Below are the code and all the weights of a small trained network. Each question names an input and a target symbol and asks about switching units off, where a switched-off unit gives its printed mean instead of its output.

import numpy as np


def w(rows, s, z=0):
    codes = np.array(rows[::2]) - 128.0
    scale = np.full(codes.shape[1], s)
    scale[-1] = z or s
    return codes * scale


def softmax(a):
    e = np.exp(a - a.max(-1, keepdims=True))
    return e / e.sum(-1, keepdims=True)


def log_softmax(a):
    a = a - a.max(-1, keepdims=True)
    return a - np.log(np.exp(a).sum(-1, keepdims=True))


def net(x, mask):
    ids = ['ΛΩαγδεζη'.index(c) for c in x.split()]
    T = len(ids)
    res = E[ids] + P[:T]
    u = 0
    for l in range(3):
        r = res
        for j in range(2):
            rows = slice(2 * j, 2 * j + 2)
            q, k, v = (r @ M[l][rows].T for M in (Q, K, V))
            z = softmax(np.where(np.tri(T) > 0, q @ k.T / 2**0.5, -1e9)) @ v
            o = O[l][rows]
            res = res + np.where(mask[u + j], z, o[:, -1]) @ o[:, :-1]
        u += 2
    return log_softmax(res[-1] @ U[:, :-1].T + U[:, -1])


Q, K, V, O = {}, {}, {}, {}
E = w([
[155,107,111,135,157],'Λ',
[222,36,125,121,148],'Ω',
[81,100,138,134,143],'α',
[77,68,151,112,154],'γ',
[30,161,159,96,90],'δ',
[151,118,105,41,153],'ε',
[233,155,8,189,204],'ζ',
[52,155,128,187,154],'η',
],0.013)
P = w([
[89,204,192,102,158],'0',
[100,135,71,119,166],'1',
[122,72,191,110,195],'2',
[130,167,140,141,6],'3',
[105,144,37,102,144],'4',
[117,56,191,119,163],'5',
[170,174,157,136,25],'6',
[119,154,4,128,152],'7',
[113,38,201,132,145],'8',
[177,160,135,158,2],'9',
[69,165,47,132,134],'10',
[173,26,179,145,171],'11',
],0.0088)
Q[0] = w([
[107,125,63,112,176],'L0H0',
[113,48,162,80,143],'L0H0',
[75,246,90,112,83],'L0H1',
[88,142,135,98,111],'L0H1',
],0.011)
K[0] = w([
[234,51,183,186,101],'L0H0',
[172,174,89,220,87],'L0H0',
[60,49,65,156,96],'L0H1',
[254,151,91,152,145],'L0H1',
],0.0069)
V[0] = w([
[85,180,152,176,124],'L0H0',
[77,162,1,216,176],'L0H0',
[72,223,169,125,145],'L0H1',
[83,118,81,149,59],'L0H1',
],0.0098)
O[0] = w([
[200,193,113,247,69,166],'L0H0',
[113,156,91,162,161,195],'L0H0',
[117,100,84,141,35,252],'L0H1',
[111,206,120,92,149,124],'L0H1',
],0.013,0.0032)
Q[1] = w([
[172,162,86,89,123],'L1H0',
[119,86,158,105,254],'L1H0',
[71,242,143,139,158],'L1H1',
[198,166,157,82,100],'L1H1',
],0.0077)
K[1] = w([
[98,139,184,218,85],'L1H0',
[64,180,96,91,170],'L1H0',
[158,95,101,145,121],'L1H1',
[254,36,41,153,184],'L1H1',
],0.0079)
V[1] = w([
[120,220,81,62,147],'L1H0',
[123,159,189,208,120],'L1H0',
[108,143,164,184,143],'L1H1',
[255,56,104,149,130],'L1H1',
],0.0084)
O[1] = w([
[54,57,64,91,48,93],'L1H0',
[69,108,165,62,166,157],'L1H0',
[221,68,189,148,53,137],'L1H1',
[135,2,51,207,68,3],'L1H1',
],0.0088,0.0033)
Q[2] = w([
[111,100,147,93,159],'L2H0',
[125,161,101,84,174],'L2H0',
[119,62,255,147,119],'L2H1',
[126,142,207,99,71],'L2H1',
],0.0091)
K[2] = w([
[90,112,157,100,158],'L2H0',
[175,255,161,141,170],'L2H0',
[111,81,47,2,148],'L2H1',
[123,183,75,100,134],'L2H1',
],0.0089)
V[2] = w([
[114,129,154,103,136],'L2H0',
[133,106,79,76,224],'L2H0',
[197,99,184,255,36],'L2H1',
[125,127,97,50,196],'L2H1',
],0.0084)
O[2] = w([
[76,81,94,19,3,126],'L2H0',
[176,168,95,105,85,4],'L2H0',
[33,189,149,171,51,189],'L2H1',
[101,142,143,122,42,24],'L2H1',
],0.006,0.0037)
U = w([
[160,176,162,174,152,2],'Λ',
[120,134,127,158,20,89],'Ω',
[100,101,81,207,124,38],'α',
[138,106,155,200,115,108],'γ',
[202,154,254,120,191,166],'δ',
[135,59,99,84,103,244],'ε',
[94,232,97,136,234,196],'ζ',
[194,164,213,213,235,107],'η',
],0.008,0.0037)

Each question gives the input, a string of symbols that net reads in full, and the target symbol t.
The units are the heads (2 rows each of Q, K, V and O). Each row of codes is followed by its name. A weight is (code - 128) times the scale printed after its matrix; where a second scale follows, it is the last column's (O and U).
mask holds one flag per head, layer by layer. A switched-off head (its flag False) gives its mean, the last column of its rows in O, instead of its output. The means were averaged over made-up inputs and are rounded, as every weight is.
A unit's drop is (log p(t) with every unit on - log p(t) with that unit switched off) / (log p(t) with every unit on - log p(t) with every unit switched off).
The circuit of an input: a set's keep is (log p(t) with only the set's units on - log p(t) with every unit switched off) / (log p(t) with every unit on - log p(t) with every unit switched off). Starting from all 6 units, units are removed one at a time, each time the one whose removal leaves the highest keep (on an exact tie, the one counted first), for as long as the keep stays at least 0.8.
units of the circuit, in order: the units of the circuit, biggest drop first
most important unit: the unit with the biggest drop
heads that matter: for each layer, one digit per head in row order, 1 if its drop is at least 0.15 and else 0, layers parted by /
drop of u: that unit's drop, to one decimal
input Ω δ δ Ω Ω δ δ δ α, target δ: most important unit	L1H1
input ε δ ζ ζ δ Λ, target ζ: units of the circuit, in order	L0H0; L1H1
input Λ ε Λ ε ε Ω, target ε: heads that matter	10 / 00 / 00
input δ δ δ ζ ζ Λ, target ζ: units of the circuit, in order	L0H0; L0H1; L1H1
input δ ε δ, target ε: units of the circuit, in order	L2H1; L1H0
input α δ δ Λ δ ζ ζ, target α: units of the circuit, in order	L1H1; L0H0
input δ δ δ α δ ζ δ ζ α, target ζ: units of the circuit, in order	L0H0; L0H1
input ζ Λ Λ Λ δ γ ε δ δ ζ ζ α, target ζ: heads that matter	10 / 01 / 00
input η ε δ δ δ δ α δ ζ ε δ ζ, target ζ: units of the circuit, in order	L0H1; L1H1; L0H0; L2H1
input δ δ ε δ η δ δ ζ γ, target ζ: heads that matter	11 / 01 / 00
input α δ δ δ ζ δ δ ζ δ, target ζ: units of the circuit, in order	L0H0; L0H1
input ε δ ζ ζ δ η η Ω ζ, target ζ: units of the circuit, in order	L0H0; L1H1
input δ δ Ω δ, target η: units of the circuit, in order	L1H0; L0H1
input Ω δ δ δ δ δ ε η δ ζ, target α: most important unit	L1H1
input δ Ω δ, target δ: drop of L1H0	0.1
input δ δ ε δ Ω δ Λ Ω δ, target δ: drop of L1H0	0.0
input δ δ ε, target ε: drop of L1H0	0.4
